grid = [121, 111, 149, 129, 140, 124, 120, 125, 116, 117, 131, 145, 136, 125, 138, 127]
The last entry: 127
The 3rd entry from the right: 125
The 4th entry -> 129
The 1st entry from the left is 121
Read off the largest entry.
A: 149
Read off the second smallest entry.
A: 116

Questions about the array below.
1) Which number is the largest entry in the first column?
2) Which number is the last entry, reading row by row?
3) Which number is the smallest entry in the first row?
4) Which number is the smallest entry in the last column?
5) Which number is the entry in the bottom-left corner?
6) Which number is the entry directly above 158?
7) Which number is the 1st entry, reading row by row?
8) Which number is the bottom entry of the column that holds the smallest entry?
[[133 119 143 136 140 136 130 129 136 134 147 133]
 [133 119 144 137 140 136 130 130 136 134 147 133]
 [133 118 144 136 140 136 130 129 136 134 147 133]
 [125 156 112 130 120 128 137 138 120 131 108 133]
 [125 154 113 129 120 127 136 137 120 130 108 132]
 [133 116 147 138 142 137 130 130 137 135 151 134]
 [125 157 112 130 120 128 137 139 120 131 108 133]
 [124 154 112 128 119 127 136 137 120 130 107 131]
 [133 118 145 137 141 137 131 130 136 135 149 134]
 [125 155 112 129 120 128 136 138 120 131 108 132]
 [124 155 112 129 119 127 136 137 120 130 108 132]
 [134 116 146 137 141 137 130 129 137 134 150 133]
 [133 119 144 137 140 137 130 130 136 134 148 134]
 [133 119 143 136 140 136 130 130 136 134 146 133]
 [125 158 112 130 120 128 138 139 120 132 108 133]]
1) 134
2) 133
3) 119
4) 131
5) 125
6) 119
7) 133
8) 108

array([[131, 138, 124, 135, 118, 126],
       [119, 113, 118, 118, 128, 136],
       [128, 120, 106, 116, 124, 139],
       [120, 127, 140, 133, 129, 124],
       [141, 126, 107, 134, 127, 133],
       [124, 137, 135, 134, 120, 123],
       [121, 118, 112, 112, 126, 138],
       [140, 130, 113, 137, 125, 130],
       [121, 113, 112, 115, 129, 139],
       [136, 120, 109, 131, 127, 134],
       [118, 121, 139, 131, 131, 126],
       [106, 117, 137, 117, 127, 130],
       [139, 129, 120, 140, 129, 128],
       [133, 115, 110, 126, 134, 136],
       [109, 121, 127, 110, 123, 134],
       [111, 114, 126, 111, 128, 135]])
Indices start at 1.
What is the entry at row 3, column 1?
Answer: 128
The entry in the top-right corner is 126
The entry in row 1 and column 2 is 138
What is the entry in row 1 and column 1?
Answer: 131
What is the entry in row 2 and column 1?
Answer: 119
What is the bottom-left entry?
Answer: 111
The entry directly below the largest entry is 124
The entry at row 3, column 2 -> 120
What is the entry at row 1, column 3?
Answer: 124
What is the bottom-right entry?
Answer: 135
The maximum is 141
The entry just right of the largest entry: 126
The entry just right of 119 -> 113
What is the entry in row 2 and column 3?
Answer: 118
What is the entry at row 3, column 3?
Answer: 106

Questions about the grid below.
1) Report the 2nd largest entry.
2) Report the last entry, reading row by row.
3) Report the entry just right of the centre entry.
4) Report the 5th entry from the end, reading row by row.
5) Report the smallest entry in the last row.
6) Report the largest entry in the first column.
[[102 102 154 114 105]
 [127 127 138 142 131]
 [112 111 151 124 113]]
1) 151
2) 113
3) 142
4) 112
5) 111
6) 127

array([ 99, 141, 108, 109, 153, 146, 147, 124, 119, 110, 110, 132])
What is the 1st entry from the right?
A: 132
What is the 3rd entry from the left?
A: 108
What is the 1st entry?
A: 99

x =
[[122 130 130 130]
 [121 130 130 130]
 [137 126 124 125]
 [122 127 120 125]
 [155 124 126 125]
 [121 129 128 128]
 [115 130 127 129]
 [123 127 122 125]
 [119 127 116 124]
 [129 125 122 124]
 [122 123 119 122]
 [129 129 130 129]
 [122 129 129 129]
 [128 128 129 128]
 [116 129 128 129]]
Rows and columns are numbered from 1.
What is the entry in row 1 and column 1?
Answer: 122
The top-right entry -> 130
What is the entry directly below the smallest entry?
Answer: 123
What is the entry in row 2 and column 3?
Answer: 130
What is the bottom-right entry?
Answer: 129
The bottom entry of the column that holds the smallest entry is 116
The entry in row 1 and column 3 is 130
The entry at row 1, column 2: 130
What is the entry at row 2, column 1?
Answer: 121
The entry directly below the largest entry -> 121
The entry directly above 120 is 124
What is the entry directly above the largest entry?
Answer: 122
What is the entry at row 3, column 1?
Answer: 137
What is the entry at row 3, column 2?
Answer: 126
